Each row comes from the steps of one path. Every step used is in the known rows, and no mark comes twice. Write the path behind each row, first mark first.
Known rows:
vetagil fesi bavom: [-38.1   7.6 -35.2  40.3 -27.1  14.7 -46.0 -11.4 -19.9   0.0 -22.6   7.6
   4.4  16.2  -0.8  -6.4 -52.6   6.2  18.6 -16.0 -14.6  -4.7   8.1]
fesi bavom demeg: [  8.7  10.6 -26.1  12.3 -15.1  -3.0 -45.3   4.9  25.2 -15.8 -28.8  12.0
  34.7  -6.0  18.9  13.9 -26.4   0.7  16.2 -26.1 -19.8  28.7 -11.0]
demeg rulo: [ 24.5   3.7   1.3   8.2   3.7  21.7 -17.4  -3.2  25.2   2.4   5.6 -22.8
 -16.1   3.7  23.4  25.5  22.1   1.4 -22.6  20.9  23.5  14.2  -7.6]
rozu fesi vetagil rulo: [-22.7   7.6 -56.6 -11.0  -0.2 -23.8 -18.1 -14.3 -48.4  15.1  13.1 -32.0
 -17.8  -3.6  34.4  -4.7  -9.3  52.9 -63.4  -8.8 -14.8 -10.4  35.6]
demeg bavom fesi vetagil: [ -7.6  -0.9 -27.5  17.4 -21.7   7.1  25.2 -24.3   4.8  18.2 -30.0 -41.8
 -19.3   4.3   8.1  22.7 -50.7  -4.9  -5.3   0.6  -8.3  16.8 -34.8]
rulo vetagil fesi demeg bavom: [-62.6  -8.9  48.9 -18.6 -22.5   0.5   2.5 -37.1  -7.7  -2.7 -86.7  -0.9
 -23.9  31.2  17.5  -1.1 -40.9 -22.8  -4.4   2.1 -32.7  43.2  -5.6]
demeg bavom fesi vetagil rulo: [-45.3  14.2 -46.8   1.5 -18.1 -22.6  15.3  -5.0 -14.6  29.6 -15.7 -49.8
 -39.1  14.8   0.7  13.9 -49.9  19.8 -31.3 -12.2  -3.2   4.2 -16.6]
bavom demeg rulo vetagil rozu: [ 10.1   6.3  -9.9 -30.4  34.4   3.2 -11.8  -6.2  45.9   5.2 -50.7   4.4
 -12.1   6.7  77.9  16.0  33.7  -6.7 -59.8   3.3 -27.9  43.0 -16.3]
demeg rulo bavom fesi: [ 21.3  13.7 -25.0   5.6  47.2  11.0  -2.7  -7.1  35.0   0.3 -15.6 -59.2
 -19.6  23.9  26.6  40.6   4.1  -5.4  10.5   6.9  19.5   8.1 -15.2]
rulo bavom demeg: [ 10.0  -0.3 -13.9 -27.7  31.7 -25.5 -32.9 -16.8  21.2 -24.9 -34.9  -3.4
  30.4  -9.2  47.3   1.5   1.7 -10.4  13.4 -18.5 -19.3  -3.1  -5.9]
vetagil rozu fesi: [ -1.5  14.2 -40.2 -27.1  40.8  -7.0 -16.2 -38.3 -29.8   3.8 -27.9 -31.3
 -44.2  -5.9  24.5 -11.4  -2.8  41.1 -45.6   7.3 -25.2  -2.7   1.3]
vetagil fesi demeg rulo: [-21.9 -10.0  -5.4  15.9 -23.4  32.4 -31.1 -35.4 -22.6  16.3 -36.5 -16.7
 -42.6  11.4  15.8  -6.1 -14.0  18.1  -9.5  26.9  -3.6  17.3 -17.3]
bavom fesi vetagil rulo demeg: [-57.9  21.7 -80.7  34.9  13.3 -33.8  18.3  33.9  -6.1  30.9  24.5 -38.4
 -48.5  -2.9  13.2  11.2 -50.5  20.5  -7.2  -3.7 -27.2 -19.0  11.4]
demeg bavom: [ -5.4   5.6  28.1 -13.3 -16.4  -5.7  -8.1 -19.7  12.4 -12.4 -31.7 -24.9
 -16.0   2.3   2.3  16.9 -20.6 -10.6  -7.4   3.9  10.1  14.4 -17.6]
rozu fesi vetagil rulo demeg: [-41.1  22.1 -64.1   6.0  18.5 -36.8 -20.1   3.1 -28.9   3.1  20.8 -46.8
 -41.9 -20.2  47.2   9.8 -32.6  44.5 -46.3   1.5 -28.0 -21.5  45.6]
fesi bavom demeg rulo vetagil rozu: [ -6.2  26.4 -17.3 -11.4  23.2  13.3 -31.6   0.0  50.6 -11.3 -57.2   7.0
  11.0  26.3  68.4  25.7  14.9   4.7 -36.9 -19.5 -28.4  53.4  -5.5]
bavom demeg rulo: [ 47.1  -9.3 -17.0   2.7  -1.1   7.1 -38.7  -2.3  44.2   0.4 -17.3 -15.1
  -4.5 -19.8  49.8  29.2  12.9  -4.8 -31.1  18.5   3.1  31.5 -27.0]
rozu fesi bavom demeg rulo vetagil: [ 44.9  13.7 -12.8   1.9  18.5   6.2 -52.4   1.7  65.2 -20.3 -49.5 -28.2
  17.5  12.4  86.4  69.5   3.3  -3.8 -44.3   0.8 -16.6  81.4  15.9]
rozu fesi vetagil rulo bavom: [-36.1  17.9 -52.5 -35.0  33.8 -30.3 -25.1 -33.4 -49.8  -8.1   3.7 -41.5
   4.6   9.2  54.8  -6.8  -1.8  50.4 -39.7 -27.6 -11.9 -32.6  49.3]
bavom fesi demeg rulo vetagil rozu: [-28.1  16.2  -2.9 -15.7  40.1  23.7  44.8 -12.6  19.9  27.1 -61.1 -28.2
 -57.0  47.4  17.8  15.4  12.7  15.5 -21.6  13.0 -25.6  57.9 -27.5]
vetagil fesi demeg rulo bavom: [-33.2  -3.7   0.9  -7.2   9.1  22.4 -38.6 -52.0 -26.7  -9.1 -48.7 -26.8
 -17.4  25.4  35.4  -7.1  -7.3  18.1  14.6   9.6  -2.1  -2.3  -2.6]
fesi bavom: [-16.0  21.8  -8.5  18.8 -13.0  11.0 -19.4   5.1   5.9 -16.0  -7.6   3.8
  21.3  20.6  -8.1  11.9 -19.5   9.9  23.6 -23.1   0.1   8.7   8.0]
rulo bavom: [-10.7  11.2   6.0 -20.7  33.5  -8.2  -7.7 -19.6  -3.6 -24.9 -11.7  -9.8
  20.4  13.8  17.7  -2.1   6.7  -2.8  24.2 -17.6   2.3 -20.0  15.1]
bavom fesi vetagil: [ -2.8  -5.4 -55.7  30.9  -9.3  11.5  31.7  -4.6  -5.4  31.5   3.7 -16.0
  -4.9   5.8   3.3   7.1 -31.9   6.3  -0.1  -3.7 -14.5   3.7 -17.4]
vetagil fesi: [-21.9 -15.4 -28.5  19.9 -14.7   2.2 -25.5 -15.0 -25.6  15.5 -17.0   3.5
 -19.2  -1.6   6.0 -17.4 -33.3  -1.3  -6.6   6.2 -15.9 -12.0  -1.0]

Which path is each row?
[-11.6   2.6  52.5 -15.4   5.3  28.5  20.5  -4.3  27.2  -4.7 -35.8  -2.1
  -7.5  35.4  29.3  22.2  34.8  -3.8 -10.4  13.6  -1.8  58.4   3.2]
fesi demeg rulo vetagil
[ 12.3  17.1  -9.0 -30.3  56.8  12.5  -5.6 -24.6  16.7   4.9 -39.1 -37.8
 -38.7  21.7  71.4  28.0  34.0  19.4 -79.9  18.1 -17.7  38.6  15.9]
demeg rulo vetagil rozu fesi
[ 36.6  -8.8  14.0 -11.6  14.1   2.5 -14.6  14.0  66.7  -0.8 -31.9   2.8
  12.9   3.1  71.6  40.2  28.7 -28.9 -41.6  11.2 -11.6  56.6  -4.5]
bavom demeg rulo vetagil
[ 13.9  -5.5 -37.8   4.8  -3.3   9.4  -5.4 -35.5 -28.8   4.1  -0.8 -25.3
   2.8 -14.0  41.1   0.3 -13.0  29.5 -39.5   2.1 -17.4   0.3  16.4]
rozu fesi vetagil
[-24.9  17.8  19.0   4.2   2.1 -19.5 -11.6   1.3  31.4 -25.3 -26.3 -36.1
 -41.1 -13.8  18.5  33.8 -42.1 -24.1  10.8  10.8  -4.1   3.3  -6.1]
rulo demeg bavom
[-16.3  -0.1 -14.6   7.7   3.1   4.8  30.9  -4.8  -3.6  22.2 -31.3 -25.8
 -34.4  14.3 -29.8   1.6 -28.8  13.9  30.3   7.1 -15.3  31.6 -30.8]
bavom fesi demeg
[-52.2  26.8 -56.6  14.1  15.2  -8.8  27.8 -26.0   1.4  12.0 -44.4 -53.8
 -72.1  -6.9  27.7  12.1 -67.9   6.9  -8.1   2.2 -35.8  -8.9 -34.1]
rulo demeg bavom fesi vetagil rozu
[-31.6 -12.6   2.6   7.9   3.1  -0.4  -0.2  -1.2  -3.5  14.1 -30.5  20.8
   2.1  20.1  28.4  -3.6 -17.0 -25.2 -17.1  -1.9 -30.7  13.2  21.1]
rulo vetagil fesi
[ 55.8  12.6 -40.3  14.2   3.9  11.3 -77.1 -13.9  42.1 -16.3 -33.3 -45.0
   1.5 -12.0  66.5  55.8 -13.8  20.5 -36.4   8.7  -2.9  55.8  -6.8]
rozu fesi bavom demeg rulo
[ 12.4   2.7  32.0  -4.4  16.1  19.3   9.3  14.1  46.9  -0.9  -9.3  -5.6
   2.3  27.1  41.9  38.7  38.2 -21.5 -35.0  12.0   7.6  41.5  16.4]
demeg rulo vetagil
[  0.5   6.1  -6.2   6.7  -0.9  -6.9  12.5  -8.1  25.5  10.5 -38.6 -52.0
 -41.8   9.9 -10.3  37.0 -43.4 -17.7   5.2  10.6   4.4  31.2 -40.6]
demeg bavom fesi
[  0.5   3.7  21.7  -4.0  -9.2  28.9  -5.1 -18.0   2.9  -1.6 -19.3 -17.9
 -23.5  14.3   8.4  10.6  17.4  21.4  -2.0  21.6  12.5  29.5 -17.6]
fesi demeg rulo
[ -6.1 -11.7   5.9  14.8   4.2  20.3 -15.5  -1.4  20.2  14.4 -27.6  -2.4
 -15.9  25.1  49.1  21.6   4.9 -24.6 -38.6  18.4  -8.8  26.1  13.7]
demeg rulo vetagil fesi
[-65.5  21.0 -46.6  12.0  -0.2 -29.7  -2.6  21.4 -21.3   5.8  27.8 -11.2
 -22.8  -9.9  25.3  -8.2 -23.4  26.4 -17.7 -11.9 -21.1 -33.8  32.5]
fesi vetagil rulo demeg
[-23.3   9.9  -2.8  36.3  -7.9  33.0 -36.6   3.6  24.8  -2.6 -31.2   2.7
   7.1  45.0  40.5  31.7 -13.2 -14.9 -16.3  -5.5  -4.2  37.5  24.4]
demeg rulo vetagil fesi bavom
[-60.6  31.2   0.9 -12.7   5.9 -49.0 -20.7  17.6  11.3 -16.5 -14.1 -46.8
 -61.5  -5.1  11.7  23.8 -38.0   0.8 -14.2   1.5  -1.4  -7.8   8.8]
vetagil rulo demeg bavom
[-28.6  36.0 -16.5 -20.2  41.9   1.5 -10.8 -18.3  -2.5 -14.6 -48.1 -10.8
  -2.4  32.5  39.7  13.4  -6.2  25.6 -29.9 -23.7 -39.0  33.6  32.5]
rulo vetagil rozu fesi bavom
[ 32.5  11.1 -43.0   7.8   4.0 -11.5 -62.4 -11.7  19.5 -18.0 -39.7 -22.9
  14.3 -14.7  42.3  30.7 -31.6  18.4 -10.7 -11.4 -26.2  40.6   0.0]
rozu fesi bavom demeg
[-25.3  -0.7 -24.8  19.7 -12.1  -5.9 -42.7   6.7  24.9  -3.3 -57.3  32.7
  32.5  16.1  47.1  11.6 -44.0 -26.9  -0.2 -25.9 -48.6  41.0   9.5]
rulo vetagil fesi bavom demeg
[-36.5   5.5 -52.5 -33.4  11.3 -39.7 -33.2 -15.6 -21.7  -5.5 -10.1   0.5
  33.5  -4.6  58.9 -19.0  -0.8  26.2 -20.6 -39.9 -25.9 -27.1  16.0]
fesi vetagil rulo bavom demeg
[-17.4  38.4 -46.6  -7.9  27.4   7.5 -34.9 -34.2 -25.7 -12.7 -35.9 -27.5
 -20.6  11.6  21.2   0.2 -22.1  50.5 -19.6 -16.2 -22.9   8.0   9.2]
vetagil rozu fesi bavom
[-15.6   3.6 -47.2   7.2  23.7   3.2  23.7 -22.3 -10.5   6.3  -8.9 -28.5
  16.5  17.6  21.9   2.4 -23.2   5.2  23.7 -22.7 -13.0 -16.5  -3.8]
rulo bavom fesi vetagil
[-16.1  -4.4 -55.2  32.6 -27.6  -3.0 -68.8 -11.3   2.3  -1.0 -44.4  13.8
  14.6  -8.0  27.2  -0.6 -61.4  -4.0   9.5 -17.4 -34.2  15.0 -11.2]
vetagil fesi bavom demeg
[-15.1  27.2 -10.8 -56.0  64.8  15.2 -29.3 -75.9 -28.4 -19.5 -59.0 -62.7
 -45.5  20.8  54.8  -0.2  22.4  58.9 -25.7  11.0 -10.6   9.0  -1.2]
vetagil rozu fesi demeg rulo bavom
[-51.2  -9.9  19.6  -6.4 -39.0   5.6 -22.2 -52.5 -33.6   0.5 -71.3 -18.1
 -42.1   7.6  -4.8 -11.3 -58.7   0.8   6.7  11.0 -20.6  16.7 -30.3]
vetagil fesi demeg bavom
[-16.6  20.1 -13.8  24.4  14.1 -21.8  11.4  14.1  44.4  -4.7 -32.8 -66.5
 -66.6  -8.7   5.8  51.6 -68.5 -27.4  22.8  18.7  -8.1  19.2 -29.7]
rulo demeg bavom fesi
[-31.6   3.0  47.6 -26.5 -26.1   3.3   1.8 -36.6  -7.0 -15.5 -55.6 -22.2
 -26.2  11.0 -10.3   4.1 -23.6   3.9  13.8   5.2  -1.6  31.2 -27.9]
fesi demeg bavom
[-12.6  16.0   8.6 -24.0  38.9  17.5  10.8  -7.7  23.2   6.2 -28.9  -3.2
 -22.5  32.4  45.8  11.5  42.0   2.0 -54.6   6.6  -8.1  24.9   7.1]
demeg rulo vetagil rozu
[-13.0  11.4  27.8 -24.9  24.3  21.8 -13.9 -37.6   1.8 -23.2 -31.2 -28.9
  -2.9  24.0  28.0   9.4  24.4  18.1  20.6   2.8  13.1  11.3  -3.1]
fesi demeg rulo bavom
[-36.2  15.8  12.4 -51.0  44.0  -3.9  19.5 -40.8 -25.7  -2.4 -68.4 -14.8
 -33.4  23.2  32.7  -9.5  10.3  35.1 -33.7  -0.6 -51.8  41.6  14.6]
rulo vetagil rozu fesi demeg
[-54.5 -14.8  21.5  -3.9  -6.7   7.3  11.7 -17.6 -22.8  10.8 -54.8  24.7
  -7.3  28.3  12.9 -16.2 -20.7  -9.3   4.4  -1.6 -42.5  30.5  11.3]
rulo vetagil fesi demeg
[ 11.8  11.6   8.1 -14.1  33.3  12.5 -21.1 -19.0  19.7 -21.4  -6.1 -33.5
   4.2  15.7  41.5  21.8  30.4   1.9  -0.1   1.0  26.1  -6.8   8.9]
demeg rulo bavom
[-56.0  27.3 -24.1   0.8  21.0 -44.6 -12.6  39.3   0.4   0.2  18.6 -22.3
 -42.9  -7.8   9.4   6.9 -18.4  14.0  -6.0  -1.4 -11.8 -22.1  30.1]
vetagil rulo demeg
[  0.7  -0.5   2.6 -19.6   8.2   0.7  -8.6 -32.8 -26.9  -3.2 -36.1 -33.1
 -27.2  -1.2   9.1   2.9 -10.1  35.3  -6.3  14.7 -17.6  27.2   2.3]
rozu fesi demeg
[  7.4   4.8 -47.6  16.5  24.6  25.3  10.6 -22.7  12.3  10.4  -5.4 -48.2
   0.2  22.3  45.0  26.6  -1.1   6.5   0.0  -3.9   8.1  -4.5  -9.0]
demeg rulo bavom fesi vetagil
[ -4.2   1.8  18.2   3.8  18.2  22.8  40.3   7.9  41.0  19.8 -40.1 -29.4
 -29.8  43.1  14.8  41.4   9.4  -8.8  -1.0  19.4  -8.5  72.5 -15.9]
bavom fesi demeg rulo vetagil
[  9.1   0.3 -49.8  41.7 -24.5  19.7 -82.9 -14.7  24.4   3.8 -40.5  -8.3
   2.4  -0.2  50.2  23.0 -37.4   1.2 -13.4   2.7 -12.0  27.7 -20.4]
vetagil fesi bavom demeg rulo
